In the rows, 128 means zero.
Each row is followed by its class number.
[128  99 171 121  88  85 148 113 139 149 121 160 103 153 141  74 128 156
 123 140 152 153 117 140 145 119 164 113 112 122 102 133 148 131 141  91
 124 118  78 138  51 153  91]	6
[140 130  97 115  80 118 118 142 123 125 101 100 129 140 122 112 156 121
 157 118 120 100 157 131 150 148 135 160 128 120 156 111 109 130 112 146
 139  93 153 144 164 126  92]	8
[145 104 100 142 113 112 112  91 135 123  98 124 144 160 116  94 109 145
 134 126 107 153 122 141 126 137 152 125 104 124 141 147 121 104 166 136
 112 119 140 135 136 117  96]	9
[127 146 117 180  97 158 120  84 135 130 109 138 128 165 146  90 153 128
 121 121  92 109 154 139 118 157 113 146 106 123 106 137 139 120 139 130
  84 106 114 143 114 106 127]	0
[144 130  92 111 111  98 120 108 138 139 107 113 131 141 122 115 103 142
 151 120 130 133 117 169 120 128 145 131 127 103 154 134 134 111 141 131
 155 116 139 156 149 123 107]	2
[116 141 105 176 102 151 142 100 125 106 108 144 136 144 133  98  97 122
 138 145 111 113 130 138 137 146 131 146 112 132 124 123 119 123 126 130
  93 126 117 153 137 138 118]	8
[119 110 180 125  97  68 171 112 146 106 142 143 137 131 125 127  68 124
 146 134 124 172  86 131 121 128 131 116 118 109 130 146 150 126 117 116
 126 141 105 107 134 108 116]	3
[167  98 120 162  72 122  94 140 139 115 116 176 144 105 126 121  73 149
 143 154 135 105  68 116 130 123 101 143  93 119 119 166 145 145 134 130
 102 132 145 104 141 130 106]	8
[ 84 104  97  69 161 104 180 155  91 152 150 128 112  41 196 147  79 114
 102 134 216 140  70 115 119 126 182  73 114 121 102 200 106 127 151 118
 148 158  90 104 172 117 121]	4
[119 135  98 168 145 137 123 133 134 125  86 122 127 130 150 102 135 131
 119 161 110 130 143 131 112 129 133 110 122 122 127 117 147 146 134 133
 106 123 114 146 134 105 126]	7
[137  93 135 150  79  44 190 165 136 128 141 140 136 113  91 118  94 180
 137  98 141 116 136 153 156 136 108 149 111 102 149 142 132 123 102 105
 143 111 143 133 112 142 107]	6
[140 108 102 126 109  84 145 103 134 113  98 108 132 132 121 120 119 161
 130 102 106 134 113 157  96 141 139 143 134 127 146 117 101 113 125 142
 141 111 120 169 164 133  97]	7
[152 183  84 119 173 123 139 123 121 152 116 116 108 132 162 230 107 119
 117 181 111  96 166  95 152 148 185 113 144  88 203 141  94  97 168 114
 166 108 104 200  89 131 139]	6
[155  89 176 159 104  99 146 168 137 136 125 101 152 106 103 116  89 128
 159 139 103 131 116 104 117 105 103  95  94 134 125 135 129 149 168 127
 145 110 139 152 109  99 136]	0
[163 115 139  84 122  83 139 107 178  86 138 153 138 149 138 124  71 164
 135 119 151 181  94 162 131 113 133 130 155 112 120 160 156 108 117  92
 145 149 139 102 136 124 119]	8
[155  96 128 104 107  86 141 132 137 142 115  99 157 145 121 108 125 140
 141 113 115 144 124 129 112 148 160 144 127 137 135 135 121 118 153 126
 171 129 120 152 148 102 124]	5
[126 155 112 111 145 142 144 139 152 128 102 159 105 129 130 116 171 146
 111 115 141 183 113 140 129 117 111 110 124 111  88 141 164 164 100 138
 117 116 134  93  96  89  90]	10
[138 150 125 163  96 127 151 136 137 135 121 153 147 168  91  79 160 190
 137 157 123 141  87 174 153 107 127 149 121  79 147 131 140 141 120 154
 143 128 126 132  97 118 135]	2
[141 146 172 161 176  65 131 121 132 127 106 108 107 143 149 118 151 142
 119 141  88 178 119 130 123 112 132 125 134 129 135 128 152 156 121 150
 128 130  80  99 107 138 131]	6
[155 112 176 132  98 107 158 164 108 132 146 101 132 137 103  99  90 194
 156 115 138 139 103 152 138 118  93 161 102 115 128 153 131 140 123 114
 129 109 137 109 155 140 118]	3
[161  89 107 129 111  85 119 116 133 159 105 126 149 176 118 108 141 153
 142 142 104 130 128 142 120 151 129 130 128 110 178 142 130  99 134 146
 145 128 151 173 130 125 135]	6
[158 118 105  95  77  93  62 108 154 130  88 133 136 199 152 118  74 131
  94 125 133 105 115 142  63 163 151 123 140  61 140 110 138 120 138 131
 195 147  94 189 234 140 113]	6
[146  92  96  94 120  91  92 100 138 131  80 116 129 178 104 101 139 120
 138 113 129 161 113 108 114 153  88 129 121 145 142 132 127 122 139 145
 148 130 171 144 121 106 102]	9
[144  86 135  83 112 107 141 127 133 123 122 148 126 150 108  99 119 190
 107 133 157 173 113  92  96 111 108  98 105 129 101 128 114 123 134 127
  75 120 128 105 106 151  99]	0
[148  93 136 125 124 122 145 129 134 112 106 130 145 170 115 116 108 179
 132 140 155 177  71 134 127 121 127 132 105  86 133 134 116 114 136 148
 128 148 140 136 152 128 117]	4
[144  99  75 134 146 101  99 123 131 129 122 136 118 117 135 143 117 137
 126 128 134 124 124 157 134 127 114 130 131 116 142 138 124 131 110 111
 126 140 141 135 140 158  93]	2
[122 159  98  63 143 134  71  89 153 105 170 140 146 155 207 109 160 175
  79 152 172  60 142  84 127 154 175 164 136 134 133 123 109 116 154  86
 111 203 112 107 101 157 194]	0
[127 113 111 120 103  97 147 111 134 132 113 111 124 158 126 134 120 162
 156 130 118 141  98 144 102 159 110 150 132 131 165 105 135 121 133 146
 148 129 125 131 156 135 118]	3
[133 125 114 169 105 122 119  96 150  98 128 133 127 174 142 110 123 134
 127 142 106 118 136 113 123 161 119 105 118 122 115 126 120 127 151 117
 123 128 116 143 120 114 142]	0
[137 103 112 150 127  92  67 118 146 117 111 147 145 128 117 130  97 133
 136 134 138 121 126 105 108 132 153 130 118 112 155 131 109 113 154 114
 136 134 132 153 150 151 111]	9
[135  72 122 165 105  83 120 111 173 116 116 147 130 196 105  92 100 170
 148 129 113 149  84 179 122 134  96 108 114  96 117 138 159 158 148 101
 101 144 124 124 121 130 112]	8
[117 161 104 185 120 138 128  86 136 104 121 136 133 155 145  92  90 148
 130 143 114  91 136 139 128 153  91 138 113 121 115 111 127 121 111 120
  99 126 137 146 132 131 134]	10
[134 146 116 155 127 145 107 105 131 117 113 123 146 143 156  93 126 132
 135 142 112 110 148 143 136 143 137 126 121 120 113 150 123 120 140 109
 122 110 134 160 130 104 123]	1
[133 101  90 121 105 120 101  97 146 118 110 130 132 152 108 103 124 143
 142  95 138 125 117 137 128 141 153 152 132 135 143 113 110 119 114 125
 101 133 135 149 155 144  89]	5
[155 123 119 164 122  77 104 110 134 115 118 119 139 148 115 128 107 156
 115 125 129 141 126 140 124 140 137 146 126 124 146 114 120 116 115 133
 128 124 121 141 156 146  92]	3
[152 150  85  77 132  87 134 130 155 124 121 143 141 144 127 139 113 147
 130 141 148 203 127 142 101 129 146  81 130  88 103 117 132 127 124 121
 122 108 114 141 141 118  83]	7
[129 115 122 132 143  84  77 115 131 113 117 103 133 142 132  84 111 113
 143 132 108 123 142 136 127 160 137 140 123 178 146 121 146 149 113 117
  98 135 131 123 119 133 120]	3
[158 167  70  70 104 121 162 135 133 171  78  89 150 115 101 120  99 176
  67 117 160 183 124 105  75  83 160  99 132  91 133 122 137 120 194 122
 166 155 109 148 151  47 131]	1
[140 106 119 151  83 107 118 124 136 131 104 117 117 153 122 109 126 121
 133  92 116 138 118 135 111 141 137 143 124 125 134 113  96 134 135 126
 180 133 123 157 145 148  86]	4
[148 121 138 107 107  70 189 127 147 150 135 135 147 140 104 124  99 154
 134 124 114 162 112 113 126 107 131 148 107 111 103 152 126 127 156 100
 130 119 136 107 135 136  96]	7
[118 118 136  50  48 164  79  67 142 100 173 131 156 188 162  96 105 166
  98  93 116 138 184 196 103 140 133 117 117  65 120 130 127  89 148  81
 147 111  81 127 147 102  97]	0
[130 125 101  88 170 189 111 226 122 183  74  87 161 148 127 129 159 109
  72 141 180 155 134 158 100 116 109 149 113 173 138  89 188 153 213 197
 134 190 163 114 120 145 167]	7
[137 111 118 131 107 110 125 130 129 131  94 107 128 140 120  97 155 138
 142 104 119 129 101 113 131 130 142 138 115 117 135 116 103 146 136 131
 145 131 150 153 161 121  95]	8
[121 159 113 187 123 140 123 114 122 127 109 136 122 120 147  91 115 121
 119 146 107  98 143 147 137 130 125 138 116  91 132 134 145 127 111 137
  84 121 111 136 115 115 133]	6
[158 112 103  74 108 118 114  82 150 120  65 100 101 198 127 154 118 156
 109  80 143 109 166  72 104 155  64 179 134 131 135 143 141  90 234  67
 140 125 199 124 111 104 118]	5
[131 105 107  87 118 121 151 109 123 131 107 124 124 138 104 123 109 138
 141 121 129 169  89 165  99 104 120 120 139  96 153 138 116 111 141 161
 155 129 136 144 147 137  97]	3
[140  98  70 148  89 106 153 134 130 132 101 125 129 113 110 121 101 149
 125  95 102 125 127 163 103 143 130 130 121 113 147 126 122 135 140 132
 156 134 113 170 156 126 104]	6
[130 155 134  69 152  54 137 153  80 104 148 122 143  96 142 179  64 126
  93 158 159 111 125 134 148 165 101 160 126 103 142 178 139  99 112 138
 124 107 119  62 151 135 159]	1
[139 175 120 166 148 179 126 133 133 134 122 123 138 138 137 101 128 121
 131 158 108 129 135 132 129 134 120 139  95 121  90 122 148 141 107 152
 113 119 121 131 109 101 137]	2
[125 156 145 151 129 126 156 158 155 127 113 153 141 125 104 135 121 117
 144  97 163 174 148 141 145  78 141 153 105  83  93 147 149 142 146 119
 147 120 142 133 168 152  90]	7
[116 150 114 152 129 160 153  98 142 121 124 136 128 177 154 122 143 145
 138 148  86 138 140 132 110 165 150 126 120 132 131 126 121 120 125 129
  93 129 106 144 119 120 133]	2
[167  98  75  71 145 126 126 143 122 131 126 118 106  85  74 100 139 196
 113 126 186 115 168 101 107  57 154 144 136 158 102 100  95  98  99 163
 118  97 141 103 114 213 108]	4
[131 176 190 108 111  91 184  26 156 142  81  97 115 155 155 141 104 143
  74  50  77 114  86  77  32 135  97 198 114 171 103  90 154  87 211 129
 110 158 144  90 103 125 139]	4
[133 151 174  79 119  82  69 106 130  62 100 121 168 126 137 234  99  37
 115 149 127  95 144 107 169 143 160 160 119  98 153  82 152 133 148 145
 158 115  94 171 192 128 111]	0
[109 146 127 198  85   4 103  41 129 114  86 137 146 111 157 104 125 132
 135 163 170 145 126  40 153  79 190 189 125 111 173 156 102 117 217  78
 148 208  64 121 148 152 142]	1
[152 124 133 142 106  98 141 134 154 153 120 163 135 146 116 108  70 182
 131 148 163 153  85 134 123 135 137 171 119 124 153 186 134 108  87 130
  79 138 119 114 103 127 130]	10
[146  96 106 107 122  86 173 148 141 102 128 127 116 109 111 142  98 182
 134 101 178 164 121 125 155 114 132 169 103 109 117 136 111 136  80 109
 124 144 117 109 130 153  88]	4
[140 115 133 100 114 123 136 160 133 126 125 149 144 136 133 104  80 178
 131 157 146 154 123 169 136 128 141 118 105  94 132 164 150 123 143 118
 120  92 117 116 110 121 108]	0
[123 214 177 151 126  72  61  73 153 103 149 101 149 163 111 135 109 136
 113  87 178 108 103  92 144 120 132 168 167  93 130  54  85 100 164  62
 128 125 136 161 188 156 114]	0
[133 141 118 159 117 135  99 116 127 119 113 129 127 140 141 108 127 116
 124 140 107 110 162 130 127 152 139 135 122 122 140 120 133 109 134 121
  95 123 137 129 122 124 136]	10
[145 112  92 134 115 109 120 113 135 128 126 142 135 133 105 122 122 144
 139 144 101 115 123 135 127 135 111 141 125 125 138 102 126 122 103 141
 155 116 133 136 117 150 117]	8
[140 128 108 184 125 141 118 112 142 114 130 118 130 166 147 108 125 149
 137 141 123 118 138 119 137 148 157 119 118 134 117 139 105 128 157 109
 119 137 114 153 142 129 138]	8
[144 181 132 159 115 157 179 115 105 178 166 122 119 176 155 146  78 133
  69 131 131 187 112 154 139 148  91 136 122 184 128 159 148  98  56 200
  36 140 105  26 172 143 118]	10
[112  67 155  95 138 175 187 167 109 177  73 101  73 145 128 165 240  96
  70 139 129 191  68 117 117 137 213 116 144 130 118  81 163 134 206 174
  79 172  50 100 131 108 150]	6
[128 126 118  95 113 106 121 111 139 116 107 120 140 152 111 104 158 150
 123 100 114 145 134 144 114 128 135 127 138 133 147 116 107 135 133 136
 149 113 125 164 115 122 103]	0
[126 151 167 142 131 106 181 155 127  67 103 119 122 132 140  98 103 165
 140 116 117 167 127 177 127 128 123 157 106 105 134 135 166 140 126 134
  76 146 127  81 127 137 149]	2
[135 143 115 177 146 160 125  99 129 124 108 121 136 152 163 113 134 134
 104 139  99 125 139 139 114 138 126 128 120 133 106 131 135 123 145 129
 119 129 117 156 154 113 131]	7
[133  97 110 144 121  90 155 136 162 134 144 143 143 139 121 134 107 187
 128 191 141 113 152 128 145 107  86 102 129  93 125 141 163 120 146  85
 142 109 139 105  85  97 127]	2
[150 107  84 108  78  87 113 111 133 115 101 134 127 127  98 119 144 148
 133 113 123 141 111 120  95 146 153 155 135 150 135 105 105 121 145 141
 131 117 114 140 149 147 101]	7
[123  78 147   7 102  90 194  97  99  45 121 120  85 160 172 135  71 155
 108 148 175 101 102 151 167 155 107 119 146  81 164 160 153  69 109 137
 108 139 145  78 134 124 166]	5
[141 139 159 139 143 142 155 124 129 146 153 136 131 132 132  85 142 149
 133 152 122 139  92 117 150 112  61 125 120 121  89 159 147 130 103 127
 145 110 149 104  79  87 153]	0
[152 121 123 107  87  91 170 160 156 132 104 127 125 132  91 112  70 158
 120 135 157 150 116 161 125 108 149 159 134  91 128 165 131 126 129 135
 168 113  93 131 103 104 115]	10
[166 169 147 124 167 152 102  44 143 145 120 141 159 225 119 134 142 112
  91 119  58  67 175 115 125 176  58 187 100 161  56 140 179 118 150  98
  94 100 158 155  63 111 151]	5
[145  92 107 104 134 115 134 104 159 125 135 140 131 197 197  93  95 107
 106 139  96 121 115 115  81 201 105  36 119 153  87  66 150 111 104 100
 135 173 201 151 158 148 118]	2
[129 108 135 113 126 104 141 140 126 134 100 108 142 138 122 118 135 141
 140 125 129 143 101 137 126 135 146 136 132 126 160 114 112 121 123 154
 174 120 132 162 166 126 106]	9
[131 138  99 185 138 146 138 106 138 100 102 128 122 161 144 131 120 157
 118 153 109 128 139 154 134 151 133 129 127 131 134 121 143 132 132 125
  93 132  91 149 121 118 141]	8
[ 81 175 171 150  49 137 140 130 129 123  98 132 104 142 167 203 128 104
  81  73 171 172 186 157 101 133  93 132 152 102 131 126 173 117 239  84
 246 107  66 120 137  88  95]	4
[136  95 114 106  76  97 114 131 132 122  99 129 136 133 114 122 121 144
 139 117 129 109 119 114 126 137 133 139 116 138 164 134 104 145 124 134
 171 121 125 169 136 124  90]	9
[118 144  98 119 137  96 166 149 128 119 129 154 154 127 109 141 119 166
 106 147 148 163 119 138 163 108 108 140 107  99 129 154 142 154 154 144
 118 137 119  85 108 131 106]	6
[124 122 118 144 101 141  95 127 132 125 142 140 173 208 170  91 123 166
 127 154  80  59 136 220 108 208  99 114 130 127 113  59 181 136 174  93
 123 116 133 149 167 164 138]	5
[139 137  79 170 113 176 124 105 133 111  99 139 115 176 161  87 145 137
 114 140  98 129 169 145 125 157 121 131 120 127 125 129 140 126 112 126
  83 148 126 134 117 122 136]	8
[135 101 141 168  92  92 124 131 119 114 135 155 148 117 107  90 153 194
 140 166 145 169 119 118 132 117  98 138 129 154  92 146 147 133 167  90
 106 102 102  77 118 111 116]	2
[145 117 143 126  95  60 129 107 164 108 140 154 127 159 120 122 112 180
 124 122 144 134 117 102 116 118 100 134 141  92 123 158 115 127 105  99
  96 124 118  92 118 126 103]	5
[138 100  83 107 106  89 141 115 131 119  97 119 146 129  96 100 107 153
 134 112 102 120 123 144 126 126 151 143 113 141 133 130 124 141 162 122
 171 111 140 160 159 130  94]	7
[134 125 111 125 117 112 174 127 141  99 109 122 119 140 113 132 121 175
 129 112 163 105 126 119 113 149 143 150 114 118 102 119 116 109 112 153
 141 103 131 152 173 138 121]	2
[118 129 161 146 103  50 149 117 121 114 138 130 152 111 105  76  90 168
 146 152 178 145 112 143 161 106 147 160 125 119 135 147 122 104 109 125
  85  97 115 104 123 139  92]	3
[136 140  83 156 152 166 120  97 152 127 108 123 127 158 150  96 139 159
 111 155 116 118 151 150 128 120 145 115 121 125 105 138 132 137 125 142
 120 123 109 150 112 106 122]	10
[137  72 133 150  95 100 174 165 127 135  93 110 140 111  94 113 107 128
 138 115 125 163  93 156 133 134 100 128 113 142 114 130 147 146 160 127
 160 118 125 144 130  85  97]	9
[123  89 139 139  98 113 155 164 142 114 140 145 141 104  99 121  87 188
 135 126 121  91 167 131 135  98 111 121  95 101 142 146 128 145 107  87
  90 101 143 119  91 128 100]	4
